The rows lie along a hidden order. The number after each row says roughly how far along it the row is, from 0 to 15. A new part has a new order.
(in the rows, 128 means zero)
[132,128,138,133,129,115,127,136,118,135,94,191,103,122,121,128,130,130,141,149,129,123,121,126,129,136,135,123,102,143,122,128,123,131,132,152,134,111,121,134,126,126,138,119,120,124,126,138,139,128,136,125,101,128,131,157,131,125,133,133,134,51,124,133,121,125,138,114,129,131,131,127,145,149,126,135,122,126,133,128,117,121,119,128,128,125,124,123,131,109,128,128,119,132,128,127,117,148,134,110,127,135,170,130,127,124,141,125,134,137]
5
[135,149,136,129,125,112,127,140,125,134,88,177,104,121,106,125,127,129,137,151,126,118,118,127,131,136,150,118,108,153,126,131,128,122,139,149,133,108,122,132,130,127,141,114,115,122,133,143,147,132,132,128,92,126,136,165,127,126,133,136,131,56,122,133,115,128,136,114,130,131,133,127,143,143,129,136,116,146,134,118,113,117,116,133,132,128,131,125,138,104,130,117,120,127,131,127,121,148,133,107,127,133,172,132,128,120,145,124,131,117]
6
[129,151,135,132,130,108,130,166,129,117,147,216,96,121,127,122,125,126,136,167,131,118,117,126,127,135,138,116,109,150,122,126,125,137,138,146,133,98,120,132,120,126,119,117,132,119,140,143,146,131,126,127,94,127,100,173,121,127,131,129,145,50,136,137,111,141,130,127,127,137,136,129,139,135,134,123,111,158,137,115,106,130,120,127,135,121,128,127,135,98,138,102,112,135,125,127,131,162,133,110,128,127,152,133,137,116,185,121,117,129]
10
[144,137,129,126,120,123,128,125,130,137,83,149,155,132,99,130,131,128,117,118,124,141,128,122,115,140,106,123,156,148,136,144,131,97,134,125,119,129,136,124,133,130,124,134,147,119,133,118,131,137,122,133,164,124,114,116,117,131,122,139,132,150,124,122,123,126,129,123,133,109,125,133,101,116,104,154,134,118,121,117,118,136,138,124,123,138,131,133,126,162,135,139,131,125,128,128,140,109,125,135,129,125,105,124,136,126,127,127,139,77]
8
[143,146,126,123,119,111,130,130,132,136,103,148,149,131,107,123,129,128,123,125,121,142,132,121,116,139,116,122,162,160,142,147,131,98,140,117,120,123,139,122,135,129,134,128,139,124,137,117,137,139,124,130,144,121,108,106,117,130,121,141,138,194,131,123,121,133,122,125,133,112,124,133,97,112,100,162,130,131,120,114,121,141,136,125,124,139,133,137,125,158,139,130,134,121,128,127,151,105,124,139,126,119,93,126,134,122,137,128,129,76]
12
[151,148,136,132,123,137,116,104,135,145,37,124,149,133,77,141,138,132,110,109,119,129,124,133,123,147,101,123,132,139,136,136,132,98,129,156,122,136,132,126,139,129,131,130,105,115,124,124,127,127,134,135,162,130,163,110,129,129,126,139,108,123,118,121,128,112,151,110,134,111,125,132,132,130,115,140,133,92,125,133,120,120,129,132,121,141,126,124,129,147,120,144,124,128,131,128,112,106,129,128,130,137,156,122,131,136,101,125,154,81]
0
[144,138,132,127,122,125,126,132,128,134,92,157,150,135,99,130,133,129,116,118,125,142,130,123,113,142,110,122,153,148,135,144,130,91,134,128,120,124,138,125,133,129,117,133,145,120,133,120,128,134,124,131,156,127,117,108,116,131,123,139,131,151,112,121,122,130,133,121,133,109,124,137,103,118,107,153,131,114,122,123,116,131,142,123,121,138,128,130,126,157,131,139,131,127,127,127,128,108,127,134,129,126,115,121,139,129,123,127,141,78]
8
[144,142,129,124,121,126,128,115,131,135,95,132,153,132,96,130,130,127,112,114,125,142,132,122,116,142,98,123,156,142,137,142,133,97,135,126,119,129,137,123,136,130,122,133,138,121,134,117,130,135,119,133,157,124,122,98,118,132,122,140,132,176,122,120,125,123,129,123,134,105,125,132,106,114,101,154,130,117,120,115,116,138,139,125,122,140,131,132,125,165,133,139,132,126,128,128,141,107,125,135,129,124,106,124,138,122,128,126,140,79]
8
[119,179,126,114,118,105,138,162,134,126,126,206,115,129,103,115,122,125,130,171,131,146,125,112,119,138,153,110,156,162,140,142,133,104,153,108,122,110,132,127,130,130,131,111,138,135,149,128,156,147,126,126,85,114,93,134,106,131,132,140,156,122,128,130,107,135,116,122,130,121,129,128,115,125,115,144,120,174,126,105,118,122,130,127,134,127,146,137,134,130,149,104,131,110,131,128,151,136,125,130,126,116,110,137,149,108,157,123,122,99]
15
[127,146,137,130,128,109,130,157,124,126,120,218,95,120,115,124,123,127,135,170,132,121,121,126,126,137,143,116,104,147,124,129,125,123,138,146,132,99,121,132,122,126,127,115,125,122,139,141,145,131,130,126,88,126,110,171,123,126,132,131,148,40,130,134,112,135,133,122,127,137,134,129,143,140,134,128,111,156,133,119,110,126,120,126,133,123,129,128,135,101,136,114,111,131,126,126,132,160,132,104,127,131,160,132,134,117,169,121,124,124]
9
[149,148,132,123,122,127,122,119,132,138,94,132,150,134,85,134,135,130,111,119,122,138,124,124,116,143,116,120,150,150,139,141,131,72,142,137,120,129,136,125,135,130,123,132,136,117,133,122,131,137,124,133,155,124,133,107,117,131,124,141,125,156,120,122,125,123,137,118,134,109,124,133,106,120,105,164,133,102,123,123,119,133,137,127,121,139,131,130,127,163,130,140,133,125,130,127,130,112,127,135,130,124,122,123,133,130,116,127,143,79]
6
[138,110,139,133,124,127,121,102,118,137,91,158,124,124,122,132,129,133,132,118,128,118,122,127,126,144,122,130,101,135,113,126,126,133,124,155,132,112,119,131,128,127,130,134,122,117,110,136,123,117,140,127,129,138,152,158,138,125,128,136,126,60,124,127,131,110,136,117,129,123,131,126,150,142,119,143,117,103,134,128,118,122,125,132,124,127,115,119,127,130,119,153,122,141,123,128,107,132,135,105,129,141,175,120,120,131,96,125,144,131]
1
[152,147,135,136,120,126,118,101,133,141,39,127,141,126,90,134,129,132,117,107,119,115,121,131,127,146,108,127,128,148,125,130,134,109,129,160,128,119,122,127,140,129,143,127,108,108,118,135,133,128,135,133,137,134,168,140,137,127,126,143,120,76,118,125,129,114,148,110,132,111,132,127,148,132,118,152,123,112,131,118,113,122,124,138,125,137,122,123,127,141,119,140,122,134,128,129,112,125,133,109,130,139,180,125,121,128,80,124,148,100]
0
[144,137,139,132,119,124,120,105,120,143,53,173,126,125,106,131,129,133,128,131,125,117,121,125,123,148,119,124,107,148,120,130,129,115,130,159,131,117,121,130,131,128,137,129,115,112,116,138,134,126,140,129,126,133,154,161,133,126,129,144,128,73,121,127,128,110,140,111,129,114,132,125,148,140,116,154,115,112,133,121,112,119,123,134,125,129,119,120,127,134,123,140,123,138,124,128,110,135,135,102,128,140,178,123,120,127,89,122,143,113]
1
[131,140,136,130,127,112,130,146,123,129,117,200,102,121,119,124,126,128,135,159,128,121,121,125,132,136,141,119,108,146,125,132,126,124,139,141,131,103,122,132,127,126,129,117,125,123,131,141,146,133,129,126,96,126,122,173,125,125,131,130,138,40,127,129,112,132,134,118,129,135,134,128,143,136,128,129,114,144,133,119,111,127,119,130,131,125,128,127,135,101,134,116,115,130,128,127,127,154,133,109,128,131,159,131,132,117,161,124,126,125]
8
[141,133,135,120,128,132,122,108,123,145,51,129,148,135,92,138,137,132,118,107,126,143,130,123,121,135,117,123,137,129,136,142,126,95,128,140,119,140,136,127,134,129,128,134,132,124,127,117,121,132,127,131,165,127,147,100,121,130,127,135,118,158,117,121,129,116,139,117,133,112,124,132,113,128,108,154,137,95,119,136,133,127,136,124,118,139,127,125,126,160,124,155,132,125,130,126,130,102,126,132,129,130,121,120,131,137,102,129,147,97]
5
[113,159,127,115,125,110,137,164,129,120,163,210,107,125,127,115,121,125,136,164,137,140,126,116,122,136,157,117,126,150,130,129,127,125,146,105,128,111,125,131,119,128,123,119,153,131,140,134,143,140,125,124,88,121,86,149,109,130,133,131,149,115,132,134,112,136,113,131,128,130,130,127,120,132,124,142,118,168,131,111,116,123,129,124,135,122,140,132,132,121,144,110,131,123,127,127,141,150,129,124,128,117,118,134,143,113,166,127,117,130]
15
[129,148,132,126,125,110,133,155,129,121,135,207,107,123,121,121,127,125,129,155,132,128,123,121,126,139,140,114,126,165,129,131,129,123,141,125,128,95,124,131,129,127,119,120,148,127,142,136,145,138,124,126,94,131,98,159,114,129,130,131,141,87,131,132,112,132,124,123,130,127,133,128,129,128,121,136,116,153,133,108,108,128,126,127,132,126,135,129,133,115,139,112,122,130,129,128,141,148,133,117,130,126,135,131,139,113,168,126,124,123]
11
[147,157,135,119,122,128,121,116,131,142,62,131,140,134,90,137,137,132,118,117,121,137,126,125,121,138,125,121,145,154,139,138,131,96,136,143,121,127,134,127,136,130,128,132,132,121,130,122,132,137,126,133,151,125,144,108,121,130,126,140,120,167,118,123,125,125,139,115,135,110,122,133,107,128,106,169,129,103,122,129,127,122,134,130,122,137,130,129,128,154,124,138,134,121,133,126,121,109,127,132,130,127,131,124,127,135,113,129,146,88]
6
[131,133,135,132,127,108,133,155,123,121,137,204,104,120,125,122,125,125,133,155,132,123,122,126,128,137,129,116,118,142,124,132,126,126,138,134,132,100,123,131,126,126,117,120,136,122,140,139,142,134,126,125,98,126,100,170,120,127,130,129,143,43,132,133,114,135,131,126,128,132,135,129,136,134,128,118,113,148,133,115,106,137,122,126,133,123,127,128,133,110,138,111,115,132,125,127,134,154,133,105,129,128,147,130,137,113,168,123,124,123]
10
[128,158,136,127,132,109,126,156,129,130,108,192,92,122,110,124,128,130,138,165,127,120,117,128,129,132,144,113,109,154,126,126,125,125,136,145,133,105,122,134,125,127,138,113,113,122,136,142,147,130,132,127,81,126,122,169,129,125,134,136,137,62,127,134,114,135,135,116,127,140,132,128,144,145,145,130,116,149,135,127,115,116,114,131,134,124,132,125,137,92,133,108,116,124,130,126,124,158,132,105,126,131,173,135,128,121,157,122,122,133]
8
[147,143,139,135,118,124,119,99,124,143,51,147,132,125,97,132,131,133,122,124,123,121,121,127,126,147,111,125,116,150,122,132,130,115,130,155,129,119,124,128,134,129,139,131,111,109,119,133,135,125,137,130,137,134,157,144,138,126,127,142,123,63,118,127,128,111,146,110,132,114,131,127,141,133,116,156,118,108,130,121,114,124,124,134,124,133,119,122,126,144,121,143,121,135,126,128,106,127,133,101,129,140,188,123,125,126,82,123,148,101]
1
[147,138,131,125,121,119,129,130,129,132,103,157,148,131,105,127,131,129,119,124,123,144,130,121,113,140,111,122,152,156,135,145,130,95,137,124,119,121,137,124,132,129,125,132,151,120,132,119,132,137,124,132,152,124,114,108,113,131,124,141,133,172,125,121,124,131,127,122,132,108,124,134,101,118,103,155,130,121,121,120,118,134,139,124,123,138,129,132,126,159,135,135,132,124,126,127,141,113,124,134,128,125,110,123,139,126,130,127,134,75]
9
[141,154,130,123,121,111,134,151,133,131,117,176,132,129,110,121,128,127,126,144,125,144,129,118,116,139,142,118,153,159,137,141,131,101,143,113,120,111,132,126,132,130,129,123,150,131,145,123,143,142,125,129,119,120,96,121,109,130,127,143,144,144,128,126,115,135,121,121,133,115,123,132,104,122,105,165,128,142,121,113,116,129,134,125,130,132,133,136,128,148,141,121,132,116,131,128,145,120,125,133,128,121,81,128,142,122,151,127,129,89]
12
[135,136,138,132,123,120,123,118,121,138,76,170,115,122,113,130,129,132,132,127,126,116,120,127,128,143,128,122,102,146,119,129,128,117,131,155,132,112,119,133,131,127,137,126,119,120,120,137,132,126,137,127,119,132,145,163,133,125,130,139,130,56,121,129,125,117,139,112,130,125,131,127,150,142,121,144,116,120,134,122,116,121,120,132,128,127,122,120,130,120,124,137,120,133,127,128,113,143,134,104,128,137,171,126,124,126,110,124,140,127]
3
[148,156,135,121,124,122,124,127,128,137,77,163,137,132,96,132,135,131,121,132,123,136,126,123,117,141,128,121,140,159,134,140,131,95,138,138,121,118,130,128,134,129,122,130,140,119,132,125,134,138,127,130,144,126,125,121,116,129,126,140,133,136,124,124,118,129,132,114,134,111,124,133,107,126,104,164,128,111,124,119,117,124,136,127,123,135,129,129,128,151,131,138,131,123,130,126,127,119,129,134,130,128,133,124,132,132,121,128,138,101]
7
[132,147,137,133,124,128,122,115,125,133,74,168,119,127,108,131,130,131,126,135,125,115,118,129,126,144,125,123,107,138,116,121,130,127,128,150,131,113,118,132,128,128,135,127,112,119,114,141,129,122,138,129,115,135,149,155,136,127,132,138,126,71,125,128,128,115,141,115,128,126,133,125,156,144,129,137,113,118,136,123,113,107,120,133,129,126,124,118,132,123,124,129,119,137,126,129,106,142,135,104,129,138,186,125,124,125,106,123,141,131]
0
[117,155,133,114,124,112,137,164,126,122,143,211,110,127,121,118,124,125,132,165,135,142,125,115,122,134,150,115,133,141,132,135,128,112,142,107,125,108,126,131,123,128,119,125,152,136,145,132,140,142,126,125,96,120,89,146,107,130,133,134,151,97,132,131,112,133,117,131,129,127,128,129,111,131,123,152,120,150,128,111,112,123,133,123,132,125,138,131,132,129,145,117,132,120,130,127,140,144,128,125,128,119,114,130,145,118,172,127,123,121]
13
[147,155,133,121,126,132,120,112,129,144,59,122,140,134,86,138,138,133,118,114,121,137,127,127,122,134,129,123,138,142,137,135,130,84,132,148,121,132,134,127,135,130,129,132,130,120,124,122,126,133,129,132,155,126,164,103,126,129,126,141,122,149,118,123,124,121,140,112,134,113,122,132,112,132,106,157,134,99,123,130,119,118,135,129,120,139,130,125,128,150,122,147,134,125,133,126,119,115,128,131,130,130,130,123,126,138,109,129,144,94]
4
[137,144,136,131,123,125,124,117,124,136,88,157,110,123,117,131,129,131,131,139,125,116,120,130,131,139,132,124,107,146,118,127,130,133,130,153,132,111,120,132,133,127,136,127,118,118,120,141,133,127,135,128,113,132,149,166,134,126,130,136,125,58,124,130,124,120,140,121,131,124,133,126,146,138,120,144,117,120,136,118,115,119,119,135,129,129,123,122,129,123,124,130,123,133,129,128,112,138,134,106,129,135,174,126,119,125,110,126,136,136]
3
[123,144,136,132,127,115,125,134,124,133,89,219,106,122,113,129,128,130,136,150,126,117,119,129,132,134,141,121,102,143,124,126,126,128,134,149,132,107,119,133,128,127,137,118,116,123,127,141,138,128,134,128,98,129,138,164,126,126,133,135,131,59,126,132,120,126,139,115,129,133,133,126,156,144,129,137,116,133,134,126,114,115,118,132,130,125,127,122,134,106,127,124,118,129,129,127,119,149,134,106,127,134,172,129,125,125,129,124,133,135]
4
[135,148,127,120,118,107,135,148,132,133,124,184,134,131,112,120,128,126,131,151,125,144,130,115,115,137,139,116,164,168,146,146,129,96,148,110,121,119,138,124,134,130,139,120,140,137,152,119,155,145,126,129,120,116,97,107,106,129,125,140,146,153,121,126,116,136,120,123,133,114,124,131,97,115,107,167,130,152,120,112,116,135,135,126,128,134,136,140,128,146,143,120,134,113,131,128,152,122,124,140,126,118,101,132,145,119,150,127,127,77]
15
